Here is a tiny trained network, its code and every weight. The questions are about switching its units off for an input and a target symbol, where a switched-off unit gives its printed mean instead of its output.

import numpy as np


def w(rows, s, z=0):
    codes = np.array(rows[::2]) - 128.0
    scale = np.full(codes.shape[1], s)
    scale[-1] = z or s
    return codes * scale


def norm(h):
    return h / np.sqrt((h * h).mean(-1, keepdims=True) + 1e-5)


def f(y):
    return np.maximum(y, 0)


def softmax(a):
    e = np.exp(a - a.max(-1, keepdims=True))
    return e / e.sum(-1, keepdims=True)


def log_softmax(a):
    a = a - a.max(-1, keepdims=True)
    return a - np.log(np.exp(a).sum(-1, keepdims=True))


def net(x, mask):
    ids = ['ΔΛΞΠΣεζηθτφ'.index(c) for c in x.split()]
    T = len(ids)
    res = E[ids] + P[:T]
    u = 0
    for l in range(3):
        q, k, v = (norm(res) @ M[l].T for M in (Q, K, V))
        z = softmax(np.where(np.tri(T) > 0, q @ k.T / 2**0.5, -1e9)) @ v
        res = res + np.where(mask[u], z, O[l][:, -1]) @ O[l][:, :-1]
        u += 1
        y = f(norm(res) @ A[l][:, :-1].T + A[l][:, -1])
        res = res + np.where(mask[u : u + 4], y, B[l][:, -1]) @ B[l][:, :-1]
        u += 4
    return log_softmax(norm(res)[-1] @ U[:, :-1].T + U[:, -1])


Q, K, V, O, A, B = {}, {}, {}, {}, {}, {}
E = w([
[100,165,136,102,32,54,185,137,169,138],'Δ',
[41,122,237,149,165,90,91,17,147,111],'Λ',
[128,108,80,208,73,79,206,119,119,75],'Ξ',
[25,68,178,66,217,112,179,6,131,83],'Π',
[148,103,146,169,195,139,187,180,226,156],'Σ',
[124,91,124,47,140,191,9,70,11,171],'ε',
[7,62,255,118,200,71,104,106,65,85],'ζ',
[83,128,223,124,211,61,154,34,68,159],'η',
[162,197,124,73,186,69,150,159,190,90],'θ',
[47,80,168,118,205,64,97,63,115,151],'τ',
[64,198,97,173,132,182,215,188,110,147],'φ',
],0.00095)
P = w([
[19,33,254,83,223,123,105,17,93,99],'0',
[40,41,244,81,198,118,125,49,101,95],'1',
[53,59,222,92,182,114,123,65,96,99],'2',
[55,83,201,103,172,108,135,82,117,99],'3',
[70,90,179,99,168,97,130,92,109,127],'4',
[75,111,158,114,165,97,133,97,117,131],'5',
[87,121,143,113,152,94,133,121,130,130],'6',
[94,134,120,126,143,84,135,132,131,139],'7',
[114,143,94,117,135,88,142,157,139,154],'8',
[146,151,81,130,125,71,146,156,141,180],'9',
[127,147,65,128,133,66,162,174,140,162],'10',
],0.00059)
Q[0] = w([
[254,253,4,254,2,254,253,254,254,5],'0.h0',
[254,253,5,253,2,253,253,254,254,5],'0.h0',
],0.0032)
K[0] = w([
[28,53,244,90,196,154,64,3,58,98],'0.h0',
[28,53,244,89,195,154,65,3,58,98],'0.h0',
],0.0032)
V[0] = w([
[127,139,169,126,246,146,134,164,206,167],'0.h0',
[174,170,157,38,88,89,90,124,157,123],'0.h0',
],0.0013)
O[0] = w([
[173,121,179,141,182,169,169,211,232,156,254],'0.h0',
[136,159,181,9,118,70,86,130,156,100,101],'0.h0',
],0.0013,0.00077)
A[0] = w([
[142,57,218,99,136,253,100,15,57,58,2],'0.n0',
[86,205,156,94,16,120,176,176,153,166,186],'0.n1',
[206,154,35,165,106,56,167,183,117,50,211],'0.n2',
[156,75,139,186,118,132,197,184,213,162,146],'0.n3',
],0.0015,0.00086)
B[0] = w([
[248,203,5,120,59,161,127,225,131,170,254],'0.n0',
[21,157,134,46,149,86,73,82,77,234,196],'0.n1',
[140,86,88,144,233,92,9,19,66,113,186],'0.n2',
[116,45,165,82,51,85,115,82,120,243,201],'0.n3',
],0.0012)
Q[1] = w([
[230,176,171,153,6,254,161,220,182,19],'1.h0',
[218,189,193,156,17,247,182,218,192,4],'1.h0',
],0.0017)
K[1] = w([
[1,136,232,187,248,8,197,10,204,20],'1.h0',
[2,122,232,203,233,5,234,41,231,16],'1.h0',
],0.0019)
V[1] = w([
[8,237,144,146,103,87,239,194,185,176],'1.h0',
[166,63,161,170,154,34,153,102,173,68],'1.h0',
],0.0012)
O[1] = w([
[113,147,156,48,84,241,118,113,39,134,2],'1.h0',
[192,12,125,146,159,151,38,58,72,105,57],'1.h0',
],0.0011,0.00084)
A[1] = w([
[70,104,150,154,87,174,163,94,81,165,5],'1.n0',
[108,109,58,213,85,94,137,73,50,86,124],'1.n1',
[106,162,102,90,81,57,114,101,90,70,106],'1.n2',
[144,250,64,148,94,113,119,236,160,160,110],'1.n3',
],0.0021,0.0013)
B[1] = w([
[138,158,11,209,84,63,144,188,114,87,182],'1.n0',
[245,66,132,146,98,76,103,75,114,6,221],'1.n1',
[103,70,190,104,65,144,188,122,171,221,255],'1.n2',
[68,128,147,185,162,23,187,119,227,141,198],'1.n3',
],0.0022,0.00074)
Q[2] = w([
[227,201,49,50,33,223,26,209,36,151],'2.h0',
[3,80,247,40,252,3,118,6,187,229],'2.h0',
],0.0032)
K[2] = w([
[6,168,196,195,174,28,237,55,189,51],'2.h0',
[240,217,25,8,44,95,69,245,181,252],'2.h0',
],0.0032)
V[2] = w([
[133,73,153,155,75,160,112,121,139,204],'2.h0',
[111,117,170,164,101,9,233,187,245,150],'2.h0',
],0.0014)
O[2] = w([
[89,60,162,99,39,158,142,124,126,231,195],'2.h0',
[111,156,137,150,42,31,248,195,230,126,1],'2.h0',
],0.0014,0.00094)
A[2] = w([
[147,207,167,83,181,57,140,180,222,48,108],'2.n0',
[57,172,61,248,142,135,193,167,118,120,165],'2.n1',
[153,83,170,219,162,161,210,208,252,155,96],'2.n2',
[102,111,153,141,191,135,90,71,134,142,250],'2.n3',
],0.0023,0.0016)
B[2] = w([
[208,242,102,53,198,31,57,222,179,55,161],'2.n0',
[50,238,22,184,55,166,180,219,75,67,154],'2.n1',
[230,26,163,208,175,254,186,184,172,167,155],'2.n2',
[154,170,86,143,78,141,141,166,149,127,253],'2.n3',
],0.0024,0.0037)
U = w([
[17,102,248,8,5,27,243,112,186,226,154],'Δ',
[156,242,222,244,28,233,9,15,237,95,114],'Λ',
[237,9,83,205,37,9,159,38,67,8,203],'Ξ',
[80,107,25,19,231,236,238,4,174,69,113],'Π',
[240,5,216,220,153,239,249,217,232,209,127],'Σ',
[243,120,27,17,49,237,8,169,4,224,196],'ε',
[12,58,250,146,199,153,43,213,4,62,123],'ζ',
[215,248,212,209,252,103,233,20,7,228,41],'η',
[234,225,185,22,200,25,109,240,240,12,146],'θ',
[4,28,11,230,246,79,5,100,244,203,3],'τ',
[39,239,26,220,29,203,242,243,61,32,135],'φ',
],0.0032,0.0019)

Each question gives the input, a string of symbols that net reads in full, and the target symbol t.
The units are the heads (2 rows each of Q, K, V and O) and the neurons (one row each of A and B). Each row of codes is followed by its name. A weight is (code - 128) times the scale printed after its matrix; where a second scale follows, it is the last column's (O, A, B and U).
mask holds one flag per unit, layer by layer, with each layer's heads first. A switched-off unit (its flag False) gives its mean, the last column of its rows in O or B, instead of its output. The means were averaged over made-up inputs and are rounded, as every weight is.
A unit's drop is (log p(t) with every unit on - log p(t) with that unit switched off) / (log p(t) with every unit on - log p(t) with every unit switched off).
The circuit of an input: a set's keep is (log p(t) with only the set's units on - log p(t) with every unit switched off) / (log p(t) with every unit on - log p(t) with every unit switched off). Starting from the 12 units with the biggest drops (on a tie, the unit counted first), units are removed one at a time, each time the one whose removal leaves the highest keep (on an exact tie, the one counted first), for as long as the keep stays at least 0.8.
circuit, biggest first: the units of the circuit, biggest drop first
most important unit: the unit with the biggest drop
top k neurons: the k neurons with the biggest drops, biggest first
top k neurons in layer l: the k neurons of layer l with the biggest drops, biggest first
input η τ Δ Δ Λ Π ζ η, target Δ: circuit, biggest first	[0.h0, 1.n2, 2.h0]
input τ η ε θ Π ε τ, target θ: most important unit	0.h0
input θ Π η, target θ: circuit, biggest first	[2.h0, 2.n0]
input ε ε Π θ θ Δ η Δ Λ τ, target Δ: circuit, biggest first	[0.h0, 1.n2]
input θ Ξ Λ, target Ξ: circuit, biggest first	[0.h0, 1.h0, 1.n1, 0.n0]
input ε ε Π τ τ Δ Ξ Π ζ ζ, target Ξ: circuit, biggest first	[0.h0, 1.n1]
input τ Λ Σ τ ζ, target Σ: circuit, biggest first	[0.h0, 2.n2]
input τ τ Λ τ τ φ Λ ζ ζ τ Λ, target φ: circuit, biggest first	[0.h0, 2.n1, 1.h0, 1.n0]
input Σ φ τ Δ Σ Λ, target Σ: circuit, biggest first	[2.h0, 2.n2]
input Λ φ ζ, target φ: top 2 neurons	[1.n0, 2.n1]
input θ ε ζ τ Δ ε ζ, target Δ: top 2 neurons	[1.n2, 2.n0]
input Λ Ξ Π, target Ξ: circuit, biggest first	[0.h0, 1.n1, 0.n0]
input ε φ ε, target φ: top 2 neurons in layer 1	[1.n2, 1.n1]
input τ θ τ φ τ Π θ τ θ Λ, target θ: circuit, biggest first	[2.n0, 0.h0]
input ε θ τ Δ ε Ξ Λ, target Ξ: circuit, biggest first	[0.h0, 1.n1]
input τ τ Ξ Ξ θ θ ζ ε ε, target θ: circuit, biggest first	[2.h0, 0.h0]
input ε θ τ φ Ξ ε, target Ξ: top neuron in layer 1	[1.n1]
input ζ Π ε τ Ξ η τ τ φ ε, target φ: top 4 neurons	[2.n1, 0.n0, 1.n2, 1.n3]
input Λ τ τ Δ φ θ φ Λ ζ, target φ: circuit, biggest first	[0.h0, 1.h0, 2.n1, 1.n0]
input θ Σ η, target Σ: circuit, biggest first	[0.h0, 2.h0, 2.n2]
input τ Σ φ φ θ τ η Π, target θ: top 2 neurons	[2.n0, 1.n2]
input η τ τ θ τ Π Δ Δ Σ η η, target Σ: most important unit	2.h0
input ε Δ φ ε Π τ, target φ: top 2 neurons	[0.n0, 1.n3]
input Δ Λ τ τ η Π, target Δ: top 2 neurons in layer 1	[1.n2, 1.n1]
input Ξ τ τ φ Σ η Ξ ε τ η, target Ξ: top 2 neurons	[1.n1, 0.n1]
input ε ε Σ θ τ ε Ξ ε Λ Ξ Π, target Ξ: top 2 neurons	[1.n1, 0.n1]
input θ Δ Λ Σ τ, target Σ: most important unit	0.h0
